Here is a tiny trained network, its code and every weight. The questions are about switching its units off for an input and a class, where a switched-off unit gives its printed mean instead of its output.

import numpy as np


def w(rows, s, z=0):
    codes = np.array(rows[::2]) - 128.0
    scale = np.full(codes.shape[1], s)
    scale[-1] = z or s
    return codes * scale


def f(y):
    return np.maximum(y, 0)


def log_softmax(a):
    a = a - a.max(-1, keepdims=True)
    return a - np.log(np.exp(a).sum(-1, keepdims=True))


def net(x, mask):
    res = np.array(x, float).reshape(1, 2) / 4 @ E
    y = f(res @ A[0][:, :-1].T + A[0][:, -1])
    res = res + np.where(mask, y, B[0][:, -1]) @ B[0][:, :-1]
    return log_softmax(res[-1] @ U[:, :-1].T + U[:, -1])


A, B = {}, {}
E = w([
[144,220,41,218,193,152,86,204,101],'x0',
[52,78,99,83,106,126,76,254,161],'x1',
],0.009)
A[0] = w([
[140,167,133,174,123,130,138,70,106,98],'n1',
[147,165,137,151,138,127,132,82,120,82],'n2',
[143,194,100,180,161,132,113,183,128,127],'n3',
[129,180,96,198,155,124,115,167,120,86],'n4',
[133,129,133,131,136,116,117,127,144,120],'n5',
[137,139,132,138,128,125,137,107,132,232],'n6',
[135,144,117,141,131,132,131,148,128,254],'n7',
[124,125,130,139,140,136,117,134,122,245],'n8',
[95,116,125,107,115,133,111,251,126,87],'n9',
[157,170,137,150,144,138,131,67,114,107],'n10',
[133,156,118,144,145,142,131,148,112,87],'n11',
[124,76,158,77,110,118,127,80,142,171],'n12',
[116,109,130,113,128,132,138,108,136,87],'n13',
],0.014,0.007)
B[0] = w([
[153,64,97,120,150,123,127,165,165,202],'n1',
[144,52,100,116,134,134,121,136,160,182],'n2',
[154,118,178,90,89,159,144,75,94,251],'n3',
[163,98,168,108,97,161,157,49,116,231],'n4',
[123,136,131,136,126,126,132,134,137,128],'n5',
[139,163,104,138,126,134,92,240,102,199],'n6',
[137,218,127,150,135,121,122,251,55,212],'n7',
[139,189,112,143,138,128,110,231,74,202],'n8',
[214,37,79,129,170,125,124,178,173,244],'n9',
[169,73,103,121,154,111,119,169,170,209],'n10',
[140,104,145,123,122,144,140,83,132,165],'n11',
[225,134,153,116,113,194,146,140,46,251],'n12',
[132,132,147,126,114,136,133,104,122,150],'n13',
],0.018,0.011)
U = w([
[158,122,216,105,63,179,167,77,72,82],'0',
[153,64,70,135,190,123,110,154,198,113],'1',
[111,248,125,171,129,125,91,197,64,254],'2',
[99,133,133,144,135,135,139,111,169,84],'3',
[104,139,137,160,114,122,105,98,153,81],'4',
[95,148,135,141,133,111,124,105,157,83],'5',
[106,151,138,138,136,105,114,95,131,78],'6',
],0.011,0.0034)

Each question gives the input, the list of numbers given to net, and the class t.
The units are the neurons (one row each of A and B). Each row of codes is followed by its name. A weight is (code - 128) times the scale printed after its matrix; where a second scale follows, it is the last column's (A, B and U).
mask holds one flag per neuron, in row order. A switched-off neuron (its flag False) gives its mean, the last column of its row in B, instead of its output. The means were averaged over made-up inputs and are rounded, as every weight is.
A unit's drop is (log p(t) with every unit on - log p(t) with that unit switched off) / (log p(t) with every unit on - log p(t) with every unit switched off).
The circuit of an input: a set's keep is (log p(t) with only the set's units on - log p(t) with every unit switched off) / (log p(t) with every unit on - log p(t) with every unit switched off). Starting from the 12 units with the biggest drops (on a tie, the unit counted first), units are removed one at a time, each time the one whose removal leaves the highest keep (on an exact tie, the one counted first), for as long as the keep stays at least 0.8.
circuit, biggest first: the units of the circuit, biggest drop first
most important unit: the unit with the biggest drop
top k neurons: the k neurons with the biggest drops, biggest first
drop of u: that unit's drop, to one decimal
input [-3,-5], class 1: circuit, biggest first => n3
input [1,3], class 2: circuit, biggest first => n10, n4
input [7,-8], class 1: top 3 neurons => n10, n1, n2
input [2,3], class 2: top 4 neurons => n10, n1, n2, n7
input [6,-7], class 1: top 3 neurons => n10, n1, n12
input [8,-8], class 0: top 3 neurons => n3, n4, n9
input [0,3], class 2: top 4 neurons => n10, n1, n2, n4
input [8,8], class 0: top 4 neurons => n3, n4, n10, n1
input [3,2], class 2: top 3 neurons => n7, n12, n8
input [-6,7], class 1: top 2 neurons => n9, n3
input [7,7], class 0: top 3 neurons => n3, n4, n10
input [8,5], class 0: drop of n3 => 0.7
input [4,4], class 0: drop of n2 => 0.2
input [8,-6], class 0: drop of n4 => 1.2
input [-2,-3], class 2: most important unit => n9
